Each row was made from one path, in order. Every step used is in the known rows, and no mark comes twice. Write each row's path.
Known rows:
w-f: [  2.5 -12.3   2.3  -6.8  24.4 -18.1 -16.7  16.9 -16.3  22.1   5.0  -4.2
 -12.0 -22.3   7.6   0.7 -12.3  14.1 -17.6]
r-u-f: [-35.6 -11.3  22.2  -7.8   7.7  -6.1 -19.6   4.4  10.9  40.8   6.0  29.7
 -37.1  11.0  18.9  12.9  -6.4   4.2 -26.5]
f-r-w-c: [-27.1   1.7 -23.3 -34.1  25.7 -29.3   4.6  21.6  36.4 -18.3   2.1   9.5
  -2.3 -30.9  25.8 -15.2  -2.3 -20.7 -23.3]
w-c-f-u-x-r: [ 37.3 -27.0 -14.1   5.8 -19.4 -13.6  11.0 -13.3 -17.7 -19.4  -2.2 -19.2
 -58.3 -10.7 -29.1 -10.6  -2.7  33.7 -15.8]
u-c-f: [  5.7 -19.4  -3.4  23.0  24.1 -32.0  -8.8  20.7   4.4  19.7  16.9  14.4
 -39.1  -5.6  -1.7  -7.4  14.7  15.3 -28.7]
w-c: [ -5.4 -14.6   3.4  -8.0   9.9 -38.7  -8.0  15.3  -6.0  -6.1   3.8  13.4
 -28.9 -30.3  25.7 -10.9 -20.2  16.2 -20.0]
x-r-w-c-f-u: [ 15.4  -1.1 -21.0  -1.7 -14.6 -30.3  19.9  -9.2  32.5 -21.3  -2.4  -9.9
 -29.6  -2.1  -1.7  -9.8   0.4  11.0 -27.3]
u-x-r: [-19.0 -28.0 -15.5  -2.7 -11.5  -2.5  -3.0   1.8 -47.1  17.2  10.3  -7.5
 -52.7 -27.5 -11.7   3.3   1.0  24.2   5.2]
x-r: [-33.9 -30.6  -6.6   5.9   8.1 -10.9   0.9   7.7 -30.9   8.4   9.5   7.3
 -24.7 -21.0   7.3  -1.8  -2.9  29.1   0.4]
f-u-x-r: [-14.9 -44.7  -6.8  -3.5 -23.6  11.1  -1.0 -21.9 -39.1  15.0   4.9  -3.0
 -46.4  -6.0 -27.8  -2.5 -11.6  34.5   2.2]
x-r-w-f-u-c: [ -1.0  -8.9 -28.8   0.0 -12.5  -7.7 -14.2 -23.9  30.6  31.7   6.5  -7.5
   5.7   6.2   0.1   2.0  23.4   5.0 -35.1]
w-c-f-u-x: [ 39.2 -23.7   1.0  -4.1 -10.3 -21.1   3.3  -5.1  -4.5 -11.4  -3.3  -5.4
 -64.9 -11.2 -27.3 -14.5 -17.3  23.3 -22.3]
f-u-c-r: [-34.7 -55.1  -4.7  -7.8  32.3   8.9 -22.1  -6.5 -13.5  35.8  25.5  28.7
 -13.4  14.0 -13.0 -26.3   0.0  24.8  -9.5]
f-u-c: [-17.0 -46.1   4.0  10.0   4.0  -9.1 -20.8  -9.6   2.4  24.6  13.8  29.2
 -24.8   7.3  -3.9  -9.6  -7.9  24.1 -26.6]
u-f: [-31.7 -26.1   0.5   7.5   7.4  -0.3 -12.7  14.7 -10.3  28.3   9.7  24.3
 -38.8   0.9   9.7   5.6   1.2  12.2 -16.2]
w-c-r-u-x: [-12.5 -12.3  12.7 -45.9  21.0 -16.9 -18.4   9.8 -12.4  28.3  17.3   0.9
 -45.0 -22.1   2.3 -23.4 -15.9   4.0  -5.0]
r-w-c-f: [ 14.6  16.7 -12.5  -8.0   8.9 -56.3  11.9  21.4  34.4 -14.6   2.9  -5.5
 -39.8 -22.2  19.4  -6.4  -4.9 -11.0 -28.5]

Which path is each row?
[-38.8 -14.8   8.5   0.9   1.4   6.8 -11.9  -4.1   3.7  37.7   4.3  21.0
 -31.3  10.9  16.4  10.5  11.0  17.0 -19.8]
x-r-u-f
[  7.5 -13.4 -24.3  -6.5 -24.1  -7.8  18.2 -16.6  -2.8   5.8   3.8 -22.7
 -56.7   1.5 -36.9   1.5   8.3   5.3  -9.2]
c-f-u-x-r-w
[-47.3 -21.4  22.3 -33.9  48.3  -5.3 -17.3  11.6 -14.7  40.3  21.0  17.3
 -18.3  -3.8   7.4 -17.6 -13.5   8.5   2.0]
c-r-u
[ -9.2  14.9 -12.4 -19.4  11.6 -31.1 -10.9  13.9  15.1  24.3   5.1 -13.3
 -11.4 -21.7  14.3   9.9  -2.3 -15.3 -20.3]
r-w-f
[ 33.8   2.3 -13.4 -19.7 -22.2 -32.5  12.4  -5.9  26.7  -2.3   1.7 -14.2
 -61.9 -10.8 -18.2  -5.7 -12.8  -5.2 -27.2]
r-w-c-f-u-x
[-47.3  -7.1 -19.9 -31.6  31.6  -6.7   2.4  21.5  19.9   0.0   7.5   7.7
  -1.3 -22.6   6.1  -4.5   2.7 -21.7 -11.9]
f-r-w
[ -8.2 -41.0   5.1 -12.4 -12.5   4.5 -11.2 -14.3 -28.9  18.1   8.1   4.4
 -50.0  -8.6 -29.7  -2.1 -25.2  18.4  -6.4]
f-u-x
[-45.0 -17.5  19.8 -28.6  44.2  -3.3 -15.0  11.6  12.6  11.3   8.0  19.3
  -4.3 -10.1   9.9  -8.0  -9.8  -1.4 -16.4]
f-r-u
[-16.5  -9.2  25.4 -24.2  -2.8 -20.9 -20.5   2.1 -10.9  34.9  11.8   4.7
 -57.4 -18.9  -1.4   5.6 -18.0   3.8 -11.8]
r-u-x
[-20.6 -13.7 -13.2 -39.9  29.6   7.7 -11.8  -5.2   5.2  29.8  12.7 -10.4
   4.1   3.6 -13.0 -14.6  -7.3  -8.1  -6.7]
c-r-w-f-u
[ 10.8 -14.5  -8.9  -7.7  45.7 -25.3   7.4  28.8  14.4 -32.0   0.7   5.4
 -15.1 -25.5   3.1 -21.7   1.0  10.3 -23.8]
w-c-f-r
[-19.2  -0.3 -28.4 -26.8  35.9 -14.2 -24.0  16.8  17.3  53.1  26.0  -2.0
   5.6  -8.4  10.8 -17.8  29.2 -19.6 -20.0]
u-c-r-w-f
[-21.8 -20.0 -22.7 -18.3 -36.1   0.7   4.8 -26.2 -11.5  16.9   5.1 -12.7
 -44.9  -4.5 -21.3   1.6  -3.0   3.8  -2.3]
f-u-x-r-w
[  8.4 -32.5  10.6   9.6  19.1 -11.5   3.4  -1.4  -4.4  -4.9   5.6   5.7
 -38.7   7.0 -25.0  -9.3 -19.5  25.6 -15.4]
c-f-u
[-38.9 -15.4  15.6  -4.2   7.6 -15.9  -6.5  -1.7  -7.1  20.9   7.8   6.5
 -23.6  -9.3  16.5   5.2  -5.1  20.3  -7.6]
x-r-u
[-19.4  -0.1 -20.0 -18.1  43.7 -14.0  11.7  28.8  30.7  -9.5   7.3  -5.6
 -15.6 -16.5  -6.2  -7.9  11.7 -20.6 -18.8]
c-f-r-w
[ -6.6 -14.0 -19.8 -49.6  10.4  11.9 -12.4 -12.1 -12.5  41.1  12.8 -23.8
 -21.7  -0.4 -30.2 -11.1  -4.5 -10.1  -3.2]
c-r-w-f-u-x
[-24.5 -25.1  -4.4 -23.2  40.2 -18.2  -7.4  20.6 -18.2   3.9  15.7  11.9
 -18.0 -24.3  15.7 -30.9 -12.3  19.0  -1.7]
w-c-r
[-16.6  -5.9  15.9 -31.8  49.9   0.0 -24.2  13.1  20.2  19.9   1.5   2.4
  15.0 -16.6  10.4  -2.5  -7.1  -1.8 -25.8]
w-f-r-u
[ 11.3  -2.2 -11.4 -30.3 -21.3  -7.5 -12.4 -17.0   7.1  32.1   0.3 -20.7
 -31.2  -9.9 -21.4   8.9 -10.5 -10.8 -20.3]
r-w-f-u-x
[-11.4   9.3 -25.4 -12.0   1.2 -18.0  -0.9   6.0   5.6  17.9   2.3 -19.0
  -3.7 -22.6  15.5   8.3  13.2  -3.0 -15.7]
x-r-w-f
